Here is a tiny trained network, its code and every weight. The questions are about switching its units off for an input and a class, where a switched-off unit gives its printed mean instead of its output.

import numpy as np


def w(rows, s, z=0):
    codes = np.array(rows[::2]) - 128.0
    scale = np.full(codes.shape[1], s)
    scale[-1] = z or s
    return codes * scale


def f(y):
    return np.maximum(y, 0)


def log_softmax(a):
    a = a - a.max(-1, keepdims=True)
    return a - np.log(np.exp(a).sum(-1, keepdims=True))


def net(x, mask):
    res = np.array(x, float).reshape(1, 4) / 4 @ E
    y = f(res @ A[0][:, :-1].T + A[0][:, -1])
    res = res + np.where(mask, y, B[0][:, -1]) @ B[0][:, :-1]
    return log_softmax(res[-1] @ U[:, :-1].T + U[:, -1])


A, B = {}, {}
E = w([
[117,130,135,123,180,156,69,162,5,69],'x0',
[159,77,178,192,188,118,67,97,176,121],'x1',
[115,135,185,143,68,151,139,171,153,56],'x2',
[155,142,138,191,140,165,193,136,75,163],'x3',
],0.016)
A[0] = w([
[89,122,121,88,77,98,160,61,250,152,156],'neuron 1',
[152,69,136,172,151,171,80,85,134,99,5],'neuron 2',
[170,61,181,220,151,164,37,157,175,160,34],'neuron 3',
[110,167,157,227,156,212,193,166,90,135,28],'neuron 4',
[110,85,163,140,157,179,72,109,181,110,35],'neuron 5',
[88,133,98,37,107,41,20,156,174,76,127],'neuron 6',
[118,145,44,114,229,17,135,51,65,233,32],'neuron 7',
[94,163,194,226,23,92,154,175,147,61,113],'neuron 8',
[167,150,176,204,119,116,190,154,85,200,158],'neuron 9',
[52,203,45,107,55,117,167,154,89,106,49],'neuron 10',
[120,249,23,71,83,163,128,151,128,98,40],'neuron 11',
[134,255,246,93,148,174,94,128,118,53,123],'neuron 12',
[165,150,153,172,180,76,106,107,169,90,29],'neuron 13',
[114,151,114,89,191,130,41,188,38,84,86],'neuron 14',
],0.0086,0.0028)
B[0] = w([
[111,167,92,97,186,184,201,83,143,159,250],'neuron 1',
[109,88,148,109,173,54,166,164,144,164,175],'neuron 2',
[166,132,161,127,160,50,145,153,114,156,211],'neuron 3',
[107,50,132,95,134,141,84,128,56,129,205],'neuron 4',
[206,83,190,118,69,121,135,116,158,167,179],'neuron 5',
[70,43,167,104,77,184,67,59,41,155,230],'neuron 6',
[96,58,64,218,67,129,89,217,208,74,230],'neuron 7',
[134,97,54,166,102,148,73,179,208,62,222],'neuron 8',
[103,120,141,100,144,184,114,1,48,132,203],'neuron 9',
[192,139,172,123,94,92,108,164,109,189,232],'neuron 10',
[178,136,192,87,96,34,114,169,113,149,220],'neuron 11',
[128,142,71,110,145,146,113,140,188,100,203],'neuron 12',
[174,140,109,83,101,75,114,166,80,175,172],'neuron 13',
[140,182,80,43,242,101,180,64,217,93,251],'neuron 14',
],0.0088,0.015)
U = w([
[190,138,183,103,107,13,171,167,103,205,45],'0',
[107,98,37,163,95,163,85,175,204,90,106],'1',
[69,74,146,95,120,195,83,2,51,162,146],'2',
[128,207,56,74,197,139,227,37,187,133,122],'3',
[106,159,106,139,125,135,101,52,145,137,253],'4',
],0.009,0.004)

Each question gives the input, the list of numbers given to net, and the class t.
The units are the neurons (one row each of A and B). Each row of codes is followed by its name. A weight is (code - 128) times the scale printed after its matrix; where a second scale follows, it is the last column's (A, B and U).
mask holds one flag per neuron, in row order. A switched-off neuron (its flag False) gives its mean, the last column of its row in B, instead of its output. The means were averaged over made-up inputs and are rounded, as every weight is.
A unit's drop is (log p(t) with every unit on - log p(t) with that unit switched off) / (log p(t) with every unit on - log p(t) with every unit switched off).
The circuit of an input: a set's keep is (log p(t) with only the set's units on - log p(t) with every unit switched off) / (log p(t) with every unit on - log p(t) with every unit switched off). Starting from the 12 units with the biggest drops (on a tie, the unit counted first), units are removed one at a time, each time the one whose removal leaves the highest keep (on an exact tie, the one counted first), for as long as the keep stays at least 0.8.
units of the circuit, in order: the units of the circuit, biggest drop first
most important unit: the unit with the biggest drop
k most important neurons: the k neurons with the biggest drops, biggest first
drop when u is switched off: that unit's drop, to one decimal
input [-7,2,-7,4], class 1: units of the circuit, in order -> (neuron 7)
input [-7,-2,0,8], class 2: 2 most important neurons -> (neuron 9; neuron 14)
input [3,4,4,-1], class 0: 2 most important neurons -> (neuron 7; neuron 3)
input [-8,0,7,1], class 3: 2 most important neurons -> (neuron 1; neuron 7)
input [-7,0,-7,6], class 1: 2 most important neurons -> (neuron 7; neuron 14)
input [7,-4,2,-6], class 3: 4 most important neurons -> (neuron 14; neuron 12; neuron 4; neuron 9)
input [2,7,-8,-5], class 1: 2 most important neurons -> (neuron 7; neuron 11)
input [-7,5,1,-4], class 3: 2 most important neurons -> (neuron 1; neuron 11)
input [6,3,7,5], class 1: 3 most important neurons -> (neuron 8; neuron 1; neuron 12)
input [2,-4,3,-2], class 0: 4 most important neurons -> (neuron 7; neuron 11; neuron 10; neuron 1)
input [3,8,8,7], class 0: 2 most important neurons -> (neuron 3; neuron 7)
input [0,-5,-6,-7], class 2: 4 most important neurons -> (neuron 6; neuron 8; neuron 12; neuron 3)
input [1,0,6,7], class 2: 3 most important neurons -> (neuron 9; neuron 7; neuron 4)
input [3,5,3,-4], class 0: units of the circuit, in order -> (neuron 3)
input [7,-5,3,-4], class 3: 2 most important neurons -> (neuron 14; neuron 12)
input [7,8,4,8], class 0: 2 most important neurons -> (neuron 3; neuron 2)
input [0,-3,-3,6], class 2: drop when neuron 13 is switched off -> 0.0
input [-2,1,-3,7], class 2: drop when neuron 9 is switched off -> 0.3
input [4,-3,7,4], class 1: drop when neuron 8 is switched off -> 1.0
input [-8,3,5,3], class 3: most important unit -> neuron 1
input [7,1,4,-5], class 3: drop when neuron 7 is switched off -> 0.1
